Below are the code and all the weights of a small trained network. Each question names an input and a target symbol and asks about switching units off, where a switched-off unit gives its printed mean instead of its output.

import numpy as np


def w(rows, s, z=0):
    codes = np.array(rows[::2]) - 128.0
    scale = np.full(codes.shape[1], s)
    scale[-1] = z or s
    return codes * scale


def norm(h):
    return h / np.sqrt((h * h).mean(-1, keepdims=True) + 1e-5)


def f(y):
    return np.maximum(y, 0)


def softmax(a):
    e = np.exp(a - a.max(-1, keepdims=True))
    return e / e.sum(-1, keepdims=True)


def log_softmax(a):
    a = a - a.max(-1, keepdims=True)
    return a - np.log(np.exp(a).sum(-1, keepdims=True))


def net(x, mask):
    ids = ['ΘΞΣδεζηλπτψω'.index(c) for c in x.split()]
    T = len(ids)
    res = E[ids] + P[:T]
    u = 0
    for l in range(2):
        q, k, v = (norm(res) @ M[l].T for M in (Q, K, V))
        z = softmax(np.where(np.tri(T) > 0, q @ k.T / 4**0.5, -1e9)) @ v
        res = res + np.where(mask[u], z, O[l][:, -1]) @ O[l][:, :-1]
        u += 1
        y = f(norm(res) @ A[l][:, :-1].T + A[l][:, -1])
        res = res + np.where(mask[u : u + 12], y, B[l][:, -1]) @ B[l][:, :-1]
        u += 12
    return log_softmax(norm(res)[-1] @ U[:, :-1].T + U[:, -1])


Q, K, V, O, A, B = {}, {}, {}, {}, {}, {}
E = w([
[67,168,203,157,99],'Θ',
[71,166,203,157,103],'Ξ',
[173,160,126,150,126],'Σ',
[151,155,188,165,151],'δ',
[204,178,193,122,98],'ε',
[110,134,113,222,101],'ζ',
[151,183,95,124,75],'η',
[246,124,173,174,118],'λ',
[67,95,159,74,172],'π',
[87,207,108,192,88],'τ',
[207,254,100,140,111],'ψ',
[67,168,204,151,97],'ω',
],0.02)
P = w([
[29,179,106,1,227],'0',
[154,158,94,155,119],'1',
[168,161,112,142,140],'2',
[176,159,122,129,153],'3',
[184,157,130,121,162],'4',
[185,160,136,112,173],'5',
[189,159,142,105,185],'6',
],0.0066)
Q[0] = w([
[142,113,54,91,109],'0.h1',
[102,2,117,210,125],'0.h1',
[143,120,173,153,114],'0.h1',
[124,199,101,94,82],'0.h1',
],0.013)
K[0] = w([
[135,78,136,140,4],'0.h1',
[125,2,104,176,45],'0.h1',
[169,179,119,209,141],'0.h1',
[162,189,140,144,144],'0.h1',
],0.0092)
V[0] = w([
[158,186,113,102,154],'0.h1',
[182,180,144,168,111],'0.h1',
[111,76,181,109,41],'0.h1',
[162,42,3,223,130],'0.h1',
],0.0065)
O[0] = w([
[140,45,100,184,86,184],'0.h1',
[45,132,84,155,148,150],'0.h1',
[49,45,77,161,254,57],'0.h1',
[95,133,134,55,168,1],'0.h1',
],0.0052,0.0045)
A[0] = w([
[192,119,166,136,151,108],'0.n1',
[189,177,124,120,110,188],'0.n2',
[114,142,135,174,116,105],'0.n3',
[154,143,166,97,79,114],'0.n4',
[114,48,166,126,188,174],'0.n5',
[68,134,91,78,130,153],'0.n6',
[177,143,8,84,130,126],'0.n7',
[151,42,110,163,124,167],'0.n8',
[108,112,150,175,173,112],'0.n9',
[104,136,109,63,143,5],'0.n10',
[169,141,90,153,155,116],'0.n11',
[177,101,110,190,152,85],'0.n12',
],0.014,0.0028)
B[0] = w([
[149,80,153,146,137,198],'0.n1',
[109,141,120,178,157,253],'0.n2',
[171,133,125,62,158,204],'0.n3',
[85,112,115,217,156,181],'0.n4',
[145,151,93,106,69,254],'0.n5',
[69,117,96,192,131,183],'0.n6',
[87,106,227,93,136,175],'0.n7',
[122,106,9,171,90,143],'0.n8',
[123,142,151,97,124,183],'0.n9',
[161,102,68,136,145,174],'0.n10',
[147,136,174,89,119,194],'0.n11',
[84,152,134,97,120,196],'0.n12',
],0.011,0.0068)
Q[1] = w([
[161,45,138,76,168],'1.h1',
[15,254,219,151,216],'1.h1',
[74,44,152,124,113],'1.h1',
[134,111,177,213,119],'1.h1',
],0.013)
K[1] = w([
[128,89,143,87,1],'1.h1',
[53,136,96,124,233],'1.h1',
[115,7,108,140,104],'1.h1',
[117,74,115,217,131],'1.h1',
],0.013)
V[1] = w([
[28,63,139,173,255],'1.h1',
[253,153,108,76,220],'1.h1',
[122,100,30,146,228],'1.h1',
[151,207,119,230,188],'1.h1',
],0.0069)
O[1] = w([
[169,144,137,160,96,105],'1.h1',
[122,190,82,37,72,5],'1.h1',
[156,113,149,115,61,132],'1.h1',
[121,11,90,143,58,209],'1.h1',
],0.011,0.0029)
A[1] = w([
[108,141,135,200,104,149],'1.n1',
[189,184,149,160,145,67],'1.n2',
[150,239,149,119,119,175],'1.n3',
[137,146,171,91,144,98],'1.n4',
[176,148,126,144,57,124],'1.n5',
[111,143,47,171,138,23],'1.n6',
[170,130,148,151,199,121],'1.n7',
[179,210,168,118,93,61],'1.n8',
[162,184,168,8,138,74],'1.n9',
[210,97,71,127,149,3],'1.n10',
[138,83,73,188,153,174],'1.n11',
[80,85,159,127,127,49],'1.n12',
],0.015,0.0037)
B[1] = w([
[142,136,121,87,150,255],'1.n1',
[82,96,127,109,102,181],'1.n2',
[143,123,147,136,76,224],'1.n3',
[156,149,62,151,113,162],'1.n4',
[134,148,137,116,174,183],'1.n5',
[103,121,51,101,90,179],'1.n6',
[107,147,98,96,120,179],'1.n7',
[110,148,104,118,85,173],'1.n8',
[216,180,138,133,203,213],'1.n9',
[253,80,180,70,150,140],'1.n10',
[125,167,103,130,109,228],'1.n11',
[128,95,85,102,122,151],'1.n12',
],0.017,0.008)
U = w([
[91,133,134,128,163,115],'Θ',
[74,139,137,113,173,113],'Ξ',
[145,126,89,253,104,64],'Σ',
[169,208,121,93,167,159],'δ',
[218,57,114,117,76,37],'ε',
[133,74,219,142,136,227],'ζ',
[92,121,151,196,156,254],'η',
[132,85,149,41,134,105],'λ',
[115,165,175,139,50,165],'π',
[121,43,121,148,126,173],'τ',
[112,116,10,110,105,56],'ψ',
[74,143,140,131,177,154],'ω',
],0.017,0.0032)

Each question gives the input, a string of symbols that net reads in full, and the target symbol t.
The units are the heads (4 rows each of Q, K, V and O) and the neurons (one row each of A and B). Each row of codes is followed by its name. A weight is (code - 128) times the scale printed after its matrix; where a second scale follows, it is the last column's (O, A, B and U).
mask holds one flag per unit, layer by layer, with each layer's heads first. A switched-off unit (its flag False) gives its mean, the last column of its rows in O or B, instead of its output. The means were averaged over made-up inputs and are rounded, as every weight is.
A unit's drop is (log p(t) with every unit on - log p(t) with that unit switched off) / (log p(t) with every unit on - log p(t) with every unit switched off).
The circuit of an input: a set's keep is (log p(t) with only the set's units on - log p(t) with every unit switched off) / (log p(t) with every unit on - log p(t) with every unit switched off). Starting from the 12 units with the biggest drops (on a tie, the unit counted first), units are removed one at a time, each time the one whose removal leaves the highest keep (on an exact tie, the one counted first), for as long as the keep stays at least 0.8.
circuit, biggest first: the units of the circuit, biggest drop first
top k neurons: the k neurons with the biggest drops, biggest first
top k neurons in layer l: the k neurons of layer l with the biggest drops, biggest first
input Ξ η η, target Ξ: top 2 neurons	0.n7; 0.n2
input η π ζ ζ, target δ: circuit, biggest first	0.n6; 0.h1; 0.n3
input ε ψ δ, target ε: top 2 neurons in layer 0	0.n4; 0.n2
input ψ π ω Σ ψ ζ τ, target ψ: circuit, biggest first	1.h1; 1.n6
input ε λ λ Σ, target ε: top 4 neurons	0.n4; 1.n9; 0.n11; 0.n7
input π π ψ π π Σ ε, target Σ: top 3 neurons	0.n4; 0.n2; 0.n3
input π τ π Σ, target π: top neuron in layer 0	0.n6
input ζ ε π η, target ζ: top 3 neurons	0.n7; 0.n5; 0.n6
input ψ ζ π Σ, target ψ: top 2 neurons in layer 0	0.n2; 0.n5
input π Σ π π ψ, target π: top 3 neurons	0.n7; 0.n11; 1.n3
input Ξ π π τ δ ω, target Ξ: top 4 neurons	0.n5; 0.n11; 1.n9; 0.n6
input Ξ π Θ ω λ ω ω, target Ξ: top 2 neurons	0.n5; 1.n9
input λ ζ η, target λ: top 2 neurons in layer 0	0.n7; 0.n1
input ω Σ ω λ Σ Θ, target ω: top 2 neurons in layer 0	0.n11; 0.n7
input ζ ζ Σ λ π π Ξ, target ζ: top 2 neurons	0.n5; 0.n6
input λ ψ π π η, target λ: top 4 neurons	0.n7; 0.n5; 1.n1; 0.n2
input Σ τ ω, target Σ: circuit, biggest first	0.n4; 1.h1; 0.n7
input λ π ψ Σ, target λ: top 2 neurons in layer 0	0.n11; 0.n5
input λ π ζ π τ ω, target λ: top 2 neurons	0.n5; 0.n2
input η η Σ ζ ω, target η: top 4 neurons in layer 0	0.n4; 0.n2; 0.n7; 0.n11
input π ζ π Σ δ, target π: top 3 neurons in layer 0	0.n6; 0.n11; 0.n10
input π ω η, target π: top 2 neurons in layer 0	0.n7; 0.n6
input ζ ζ Σ, target ζ: top 3 neurons	0.n7; 0.n11; 0.n5
input Σ π π π λ ψ Σ, target Σ: top neuron in layer 1	1.n9
input ε Σ Ξ, target ε: top 2 neurons in layer 0	0.n2; 0.n4
input τ π ζ π Σ, target τ: top 3 neurons in layer 0	0.n5; 0.n7; 0.n11
input ψ Θ π, target ψ: top neuron	0.n6
input ψ δ π Θ Σ, target ψ: top 2 neurons	0.n5; 1.n9
